Below are the code and all the weights of a small trained network. Each question names an input and a class and asks about switching units off, where a switched-off unit gives its printed mean instead of its output.

import numpy as np


def w(rows, s, z=0):
    codes = np.array(rows[::2]) - 128.0
    scale = np.full(codes.shape[1], s)
    scale[-1] = z or s
    return codes * scale


def f(y):
    return y / 2 * (1 + np.tanh(0.7978845608 * (y + 0.044715 * y**3)))


def log_softmax(a):
    a = a - a.max(-1, keepdims=True)
    return a - np.log(np.exp(a).sum(-1, keepdims=True))


def net(x, mask):
    res = np.array(x, float).reshape(1, 7) / 4 @ E
    y = f(res @ A[0][:, :-1].T + A[0][:, -1])
    res = res + np.where(mask, y, B[0][:, -1]) @ B[0][:, :-1]
    return log_softmax(res[-1] @ U[:, :-1].T + U[:, -1])


A, B = {}, {}
E = w([
[188,63,103],'x0',
[44,114,99],'x1',
[181,118,191],'x2',
[90,254,142],'x3',
[135,142,35],'x4',
[23,205,203],'x5',
[37,44,159],'x6',
],0.0082)
A[0] = w([
[37,87,115,76],'N1',
[135,200,142,116],'N2',
[43,175,121,186],'N3',
[142,152,132,86],'N4',
[123,128,38,118],'N5',
[18,64,146,139],'N6',
[120,67,10,81],'N7',
[201,84,198,254],'N8',
[168,94,169,184],'N9',
[120,89,202,235],'N10',
],0.014,0.0098)
B[0] = w([
[56,177,100,178],'N1',
[140,162,254,182],'N2',
[100,76,119,245],'N3',
[108,163,131,127],'N4',
[254,125,240,171],'N5',
[96,213,44,222],'N6',
[191,136,171,190],'N7',
[105,52,33,248],'N8',
[144,104,68,187],'N9',
[124,93,43,221],'N10',
],0.0095,0.013)
U = w([
[127,221,53,25],'0',
[52,180,200,81],'1',
[107,117,111,4],'2',
[204,88,159,65],'3',
[120,69,1,218],'4',
[156,223,132,242],'5',
[51,238,22,107],'6',
],0.0077,0.013)

Each question gives the input, the list of numbers given to net, and the class t.
The units are the neurons (one row each of A and B). Each row of codes is followed by its name. A weight is (code - 128) times the scale printed after its matrix; where a second scale follows, it is the last column's (A, B and U).
mask holds one flag per neuron, in row order. A switched-off neuron (its flag False) gives its mean, the last column of its row in B, instead of its output. The means were averaged over made-up inputs and are rounded, as every weight is.
A unit's drop is (log p(t) with every unit on - log p(t) with that unit switched off) / (log p(t) with every unit on - log p(t) with every unit switched off).
The circuit of an input: a set's keep is (log p(t) with only the set's units on - log p(t) with every unit switched off) / (log p(t) with every unit on - log p(t) with every unit switched off). Starting from all 10 units, units are removed one at a time, each time the one whose removal leaves the highest keep (on an exact tie, the one counted first), for as long as the keep stays at least 0.8.
units of the circuit, in order: the units of the circuit, biggest drop first
k most important neurons: the k neurons with the biggest drops, biggest first
drop of u: that unit's drop, to one decimal
input [-1,0,-8,-2,2,1,3], class 6: units of the circuit, in order -> N6, N8
input [-6,-2,-4,1,-4,7,-2], class 1: most important neuron -> N2
input [3,5,-4,0,3,-3,-1], class 3: units of the circuit, in order -> N5, N7
input [6,6,-3,-1,5,-6,3], class 3: 2 most important neurons -> N5, N7
input [-1,8,-1,3,6,-2,-2], class 5: units of the circuit, in order -> N8, N5
input [-1,4,-7,1,0,-6,8], class 5: units of the circuit, in order -> N7, N8
input [0,0,7,-2,7,4,-8], class 5: units of the circuit, in order -> N10, N2
input [-6,5,-2,-6,0,2,-3], class 6: 2 most important neurons -> N8, N6
input [-2,1,-3,5,6,-2,6], class 6: 4 most important neurons -> N6, N1, N8, N2
input [8,8,-8,5,-3,4,-5], class 1: 2 most important neurons -> N8, N10
input [-1,2,-1,-2,7,-4,-7], class 3: 2 most important neurons -> N5, N6
input [-6,2,-6,-4,-2,-5,2], class 5: 2 most important neurons -> N8, N7
input [-6,-1,-3,-5,-6,-1,6], class 6: drop of N10 -> -0.2
input [-2,5,-1,-2,-3,-2,1], class 6: drop of N3 -> 0.1
input [3,0,-7,7,-8,6,-7], class 1: drop of N2 -> 0.2
input [-1,-5,6,6,-8,-2,-5], class 4: units of the circuit, in order -> N8
